Below are the code and all the weights of a small trained network. Each question names an input and a target symbol and asks about switching units off, where a switched-off unit gives its printed mean instead of its output.

import numpy as np


def w(rows, s, z=0):
    codes = np.array(rows[::2]) - 128.0
    scale = np.full(codes.shape[1], s)
    scale[-1] = z or s
    return codes * scale


def f(y):
    return np.maximum(y, 0)


def softmax(a):
    e = np.exp(a - a.max(-1, keepdims=True))
    return e / e.sum(-1, keepdims=True)


def log_softmax(a):
    a = a - a.max(-1, keepdims=True)
    return a - np.log(np.exp(a).sum(-1, keepdims=True))


def net(x, mask):
    ids = ['αγδζηθλτ'.index(c) for c in x.split()]
    T = len(ids)
    res = E[ids] + P[:T]
    u = 0
    for l in range(2):
        r = res
        for j in range(2):
            rows = slice(2 * j, 2 * j + 2)
            q, k, v = (r @ M[l][rows].T for M in (Q, K, V))
            z = softmax(np.where(np.tri(T) > 0, q @ k.T / 2**0.5, -1e9)) @ v
            o = O[l][rows]
            res = res + np.where(mask[u + j], z, o[:, -1]) @ o[:, :-1]
        u += 2
        y = f(res @ A[l][:, :-1].T + A[l][:, -1])
        res = res + np.where(mask[u : u + 12], y, B[l][:, -1]) @ B[l][:, :-1]
        u += 12
    return log_softmax(res[-1] @ U[:, :-1].T + U[:, -1])


Q, K, V, O, A, B = {}, {}, {}, {}, {}, {}
E = w([
[128,113,93],'α',
[2,119,139],'γ',
[102,108,132],'δ',
[47,99,171],'ζ',
[236,67,178],'η',
[180,40,185],'θ',
[135,58,85],'λ',
[112,94,115],'τ',
],0.019)
P = w([
[1,13,112],'0',
[65,111,67],'1',
[99,165,56],'2',
[110,175,55],'3',
[175,185,101],'4',
[181,172,106],'5',
[176,148,112],'6',
[166,120,121],'7',
[160,100,127],'8',
[151,66,137],'9',
[139,42,142],'10',
[126,18,140],'11',
],0.0099)
Q[0] = w([
[86,161,250],'0.h1',
[212,40,79],'0.h1',
[113,115,139],'0.h2',
[129,95,112],'0.h2',
],0.015)
K[0] = w([
[43,229,247],'0.h1',
[183,89,133],'0.h1',
[209,111,95],'0.h2',
[146,128,34],'0.h2',
],0.014)
V[0] = w([
[161,93,139],'0.h1',
[59,163,187],'0.h1',
[154,52,228],'0.h2',
[102,255,166],'0.h2',
],0.0099)
O[0] = w([
[134,78,118,153],'0.h1',
[72,186,175,88],'0.h1',
[167,190,196,128],'0.h2',
[64,2,181,4],'0.h2',
],0.0055,0.013)
A[0] = w([
[161,33,124,121],'0.n1',
[66,161,182,231],'0.n2',
[103,144,62,114],'0.n3',
[178,160,74,178],'0.n4',
[214,246,56,17],'0.n5',
[108,53,11,156],'0.n6',
[20,73,171,254],'0.n7',
[73,95,207,143],'0.n8',
[155,174,60,85],'0.n9',
[124,66,143,81],'0.n10',
[13,180,246,132],'0.n11',
[67,73,65,83],'0.n12',
],0.012,0.0056)
B[0] = w([
[119,102,81,185],'0.n1',
[247,99,98,165],'0.n2',
[128,162,211,169],'0.n3',
[60,99,96,212],'0.n4',
[154,151,154,186],'0.n5',
[45,199,154,247],'0.n6',
[193,108,220,167],'0.n7',
[130,3,147,148],'0.n8',
[100,49,134,180],'0.n9',
[143,50,100,135],'0.n10',
[141,50,66,180],'0.n11',
[93,185,164,162],'0.n12',
],0.0066,0.016)
Q[1] = w([
[46,156,248],'1.h1',
[86,205,184],'1.h1',
[82,186,188],'1.h2',
[140,79,140],'1.h2',
],0.013)
K[1] = w([
[151,147,198],'1.h1',
[111,139,216],'1.h1',
[116,110,252],'1.h2',
[120,85,102],'1.h2',
],0.015)
V[1] = w([
[28,66,219],'1.h1',
[6,127,1],'1.h1',
[138,230,239],'1.h2',
[202,47,124],'1.h2',
],0.0082)
O[1] = w([
[74,100,214,167],'1.h1',
[151,158,183,244],'1.h1',
[86,2,102,45],'1.h2',
[39,115,65,124],'1.h2',
],0.0092,0.011)
A[1] = w([
[88,228,168,90],'1.n1',
[67,49,153,112],'1.n2',
[187,127,129,172],'1.n3',
[150,167,114,101],'1.n4',
[24,145,135,171],'1.n5',
[173,114,187,200],'1.n6',
[125,245,146,2],'1.n7',
[94,117,193,121],'1.n8',
[133,187,78,182],'1.n9',
[94,199,99,135],'1.n10',
[97,251,175,118],'1.n11',
[130,162,171,202],'1.n12',
],0.013,0.0093)
B[1] = w([
[55,78,150,225],'1.n1',
[193,155,161,161],'1.n2',
[78,139,122,190],'1.n3',
[209,90,221,143],'1.n4',
[255,132,167,236],'1.n5',
[110,94,88,234],'1.n6',
[130,201,1,178],'1.n7',
[127,170,76,174],'1.n8',
[58,119,158,193],'1.n9',
[143,77,61,202],'1.n10',
[58,104,183,253],'1.n11',
[174,181,69,224],'1.n12',
],0.0074,0.015)
U = w([
[88,104,215,85],'α',
[79,76,142,3],'γ',
[99,38,145,176],'δ',
[60,60,85,217],'ζ',
[108,134,4,28],'η',
[130,110,68,138],'θ',
[70,211,102,137],'λ',
[194,227,98,240],'τ',
],0.011,0.0032)

Each question gives the input, a string of symbols that net reads in full, and the target symbol t.
The units are the heads (2 rows each of Q, K, V and O) and the neurons (one row each of A and B). Each row of codes is followed by its name. A weight is (code - 128) times the scale printed after its matrix; where a second scale follows, it is the last column's (O, A, B and U).
mask holds one flag per unit, layer by layer, with each layer's heads first. A switched-off unit (its flag False) gives its mean, the last column of its rows in O or B, instead of its output. The means were averaged over made-up inputs and are rounded, as every weight is.
A unit's drop is (log p(t) with every unit on - log p(t) with that unit switched off) / (log p(t) with every unit on - log p(t) with every unit switched off).
The circuit of an input: a set's keep is (log p(t) with only the set's units on - log p(t) with every unit switched off) / (log p(t) with every unit on - log p(t) with every unit switched off). Starting from the 12 units with the biggest drops (on a tie, the unit counted first), units are removed one at a time, each time the one whose removal leaves the highest keep (on an exact tie, the one counted first), for as long as the keep stays at least 0.8.
units of the circuit, in order: the units of the circuit, biggest drop first
most important unit: the unit with the biggest drop
top k neurons in layer l: the k neurons of layer l with the biggest drops, biggest first
heads that matter: for each layer, one digit per head in row order, 1 if its drop is at least 0.15 and else 0, layers parted by /
input λ η γ λ η λ γ ζ λ λ λ δ, target λ: most important unit => 0.h1
input ζ λ α α α λ δ ζ, target τ: heads that matter => 00 / 11
input δ θ λ η λ λ ζ ζ, target τ: units of the circuit, in order => [1.n1 1.h1 0.n6]
input α η λ θ τ λ λ ζ ζ λ, target λ: units of the circuit, in order => [1.h2 1.n5]
input η η ζ, target η: units of the circuit, in order => [1.h1 0.h2 0.n6]
input α δ α λ θ α θ ζ τ θ γ, target δ: units of the circuit, in order => [0.n11 0.n6 0.n7]
input η λ τ, target η: units of the circuit, in order => [0.h2 1.h1 0.n11]
input τ λ δ, target τ: heads that matter => 10 / 11
input ζ λ α λ δ ζ α α ζ, target δ: top 3 neurons in layer 0 => [0.n11 0.n7 0.n6]
input α ζ ζ τ, target α: heads that matter => 00 / 11
input ζ α τ, target ζ: heads that matter => 10 / 11
input α λ ζ η λ ζ ζ λ λ λ ζ δ, target λ: top 2 neurons in layer 1 => [1.n5 1.n7]
input τ λ τ, target τ: heads that matter => 10 / 11
input α α λ λ τ η η δ γ, target η: units of the circuit, in order => [1.h1]
input α λ τ η η λ ζ α ζ η η, target η: heads that matter => 10 / 10
input δ ζ ζ λ θ γ, target τ: heads that matter => 00 / 10
input ζ α λ λ, target ζ: top 4 neurons in layer 0 => [0.n11 0.n7 0.n2 0.n6]
input δ α ζ λ, target δ: top 3 neurons in layer 1 => [1.n5 1.n10 1.n12]
input ζ λ α δ, target ζ: top 3 neurons in layer 1 => [1.n10 1.n1 1.n11]
input δ α λ, target δ: top 2 neurons in layer 0 => [0.n7 0.n11]
input λ δ η α η ζ λ λ λ λ α, target λ: most important unit => 0.n7
input τ τ λ λ ζ η λ γ, target τ: top 2 neurons in layer 1 => [1.n1 1.n11]
input λ α τ ζ λ ζ λ λ θ, target τ: top 4 neurons in layer 0 => [0.n7 0.n4 0.n9 0.n6]
